[[  3  23 -54 -10 -49  14   4  13  29]
 [-40   0  24  12  -2  -5   9   0  -3]
 [-12 -12 -30 -22   4   9   1 -39  -1]
 [ -8 -38   9   1  -7  20  11   7  12]
 [-26   0  -1   8 -21   0  21  -1 -16]
 [  0   0  13  16  -2  -5   0  -1 -30]
 [ -3 -29  -4 -29 -35   4  -6 -35 -50]]
|
[[ 23 -54 -10 -49  14   4  13  29   3]
 [  0  24  12  -2  -5   9   0  -3 -40]
 [-12 -30 -22   4   9   1 -39  -1 -12]
 [-38   9   1  -7  20  11   7  12  -8]
 [  0  -1   8 -21   0  21  -1 -16 -26]
 [  0  13  16  -2  -5   0  -1 -30   0]
 [-29  -4 -29 -35   4  -6 -35 -50  -3]]

[[  8  17  16   5  -2  -2  -9]
 [ -8  -1   5  10   3   8  -8]
 [ -4  -7   9  -9  -2   0 -13]
 [ -2  -7  12   7 -15 -19 -21]
 [  1  23 -14 -29   5  11   7]
 [  2   8   1  -7  -8  -3 -22]
 [  2  16  47 -15  -2   4   1]
 [ -1   0  -5  35  -5  -2  -7]
 [  6  -5  10  16 -12  -7   4]
 [  4 -20  -8 -10   4  -2 -30]
 [ -3  -2   7 -37 -19   7  -1]
 [  8  -4  -2  16   7  -2 -32]]
|
[[ 17  16   5  -2  -2  -9   8]
 [ -1   5  10   3   8  -8  -8]
 [ -7   9  -9  -2   0 -13  -4]
 [ -7  12   7 -15 -19 -21  -2]
 [ 23 -14 -29   5  11   7   1]
 [  8   1  -7  -8  -3 -22   2]
 [ 16  47 -15  -2   4   1   2]
 [  0  -5  35  -5  -2  -7  -1]
 [ -5  10  16 -12  -7   4   6]
 [-20  -8 -10   4  -2 -30   4]
 [ -2   7 -37 -19   7  -1  -3]
 [ -4  -2  16   7  -2 -32   8]]

[[ 29  21   4  27]
 [  4   2   5 -18]
 [-18  -1   6  39]
 [ 19   5  -2   1]]
|
[[ 21   4  27  29]
 [  2   5 -18   4]
 [ -1   6  39 -18]
 [  5  -2   1  19]]

[[ 36  -2  10  17  -3  46  10   4  19 -47  19  20  18  34]
 [ 45  36  38   3  34  33  11  14  36  -6  10   8  13   0]
 [ 31  42  12  -2 -12  18  -1  -7   1 -19 -13 -16 -20 -18]]
|
[[ -2  10  17  -3  46  10   4  19 -47  19  20  18  34  36]
 [ 36  38   3  34  33  11  14  36  -6  10   8  13   0  45]
 [ 42  12  -2 -12  18  -1  -7   1 -19 -13 -16 -20 -18  31]]

[[ -1 -12  12 -11  -5  11  -3  -5   1  16 -17 -13  18]
 [ -6 -18  10  24 -11  12   1   6  13  -6  26  37  10]
 [-20  -2  -6  -5   5  -6 -13  17   7 -14   6  20   7]
 [ -4  13 -13  21  21  -7 -23   2  17 -16  -1  39 -16]
 [-16   7 -13  -3  25  -7 -16   2  -1 -17  -4   0 -25]
 [-25 -23  15  -8  -5  14 -10   9   9  11  -2  20  20]
 [ 13  18 -16  -4  19 -11   7 -10 -12 -13  -5 -26 -29]]
|
[[-12  12 -11  -5  11  -3  -5   1  16 -17 -13  18  -1]
 [-18  10  24 -11  12   1   6  13  -6  26  37  10  -6]
 [ -2  -6  -5   5  -6 -13  17   7 -14   6  20   7 -20]
 [ 13 -13  21  21  -7 -23   2  17 -16  -1  39 -16  -4]
 [  7 -13  -3  25  -7 -16   2  -1 -17  -4   0 -25 -16]
 [-23  15  -8  -5  14 -10   9   9  11  -2  20  20 -25]
 [ 18 -16  -4  19 -11   7 -10 -12 -13  -5 -26 -29  13]]

[[ 19 -30]
 [  3 -39]
 [ -5  37]
 [ 12 -12]
 [-10  20]
 [ 42 -25]
 [ 21  -3]
 [  4 -39]
 [ 25   5]]
|
[[-30  19]
 [-39   3]
 [ 37  -5]
 [-12  12]
 [ 20 -10]
 [-25  42]
 [ -3  21]
 [-39   4]
 [  5  25]]

[[-18 -12 -24   2  -3  40 -10]
 [  3   2   3   7  -4 -11   5]
 [ -3  -2  -4  -2   1   7  -1]
 [-11  -4 -17  16  -7  20  -3]
 [ -3  -3  -4  -1   1   7  -1]
 [  3   3   3   7  -3 -11   5]
 [-10  -4 -21  21  -9  20   0]
 [  6  11  -1  33 -11 -26  15]
 [-12  -3 -20  18  -9  20   0]
 [-10  -4 -18  17  -8  19  -2]
 [ -4  -2  -3  -1   1   7  -2]
 [ -6   1 -15  23 -11   9   3]]
|
[[-12 -24   2  -3  40 -10 -18]
 [  2   3   7  -4 -11   5   3]
 [ -2  -4  -2   1   7  -1  -3]
 [ -4 -17  16  -7  20  -3 -11]
 [ -3  -4  -1   1   7  -1  -3]
 [  3   3   7  -3 -11   5   3]
 [ -4 -21  21  -9  20   0 -10]
 [ 11  -1  33 -11 -26  15   6]
 [ -3 -20  18  -9  20   0 -12]
 [ -4 -18  17  -8  19  -2 -10]
 [ -2  -3  -1   1   7  -2  -4]
 [  1 -15  23 -11   9   3  -6]]

[[-48  44  23  32  -2  11  17 -22   6  -5  18 -26  16]
 [ 40 -36  22  23  37  38  19  14   7 -44   8  45 -48]
 [-27  -9  44 -39 -33  -4   1 -27  -8  47  21 -14 -11]
 [ -7  24  42 -47   5  42  27   5 -11  11  37 -38  20]
 [ 37  41  20  39 -24 -17   8 -19  35 -35 -44  30 -47]]
|
[[ 44  23  32  -2  11  17 -22   6  -5  18 -26  16 -48]
 [-36  22  23  37  38  19  14   7 -44   8  45 -48  40]
 [ -9  44 -39 -33  -4   1 -27  -8  47  21 -14 -11 -27]
 [ 24  42 -47   5  42  27   5 -11  11  37 -38  20  -7]
 [ 41  20  39 -24 -17   8 -19  35 -35 -44  30 -47  37]]

[[ 36 -18  23   1  23   9 -13   7  -4   2   5   2  -6 -19  -8   9]
 [ 26 -31  -2   1   9  -1 -20  -5  39 -44   7 -27  11   3  23  26]
 [ 48 -25 -16   8  -1  14  20 -32  -3 -11   9  -4  -5  -8   1  14]]
|
[[-18  23   1  23   9 -13   7  -4   2   5   2  -6 -19  -8   9  36]
 [-31  -2   1   9  -1 -20  -5  39 -44   7 -27  11   3  23  26  26]
 [-25 -16   8  -1  14  20 -32  -3 -11   9  -4  -5  -8   1  14  48]]
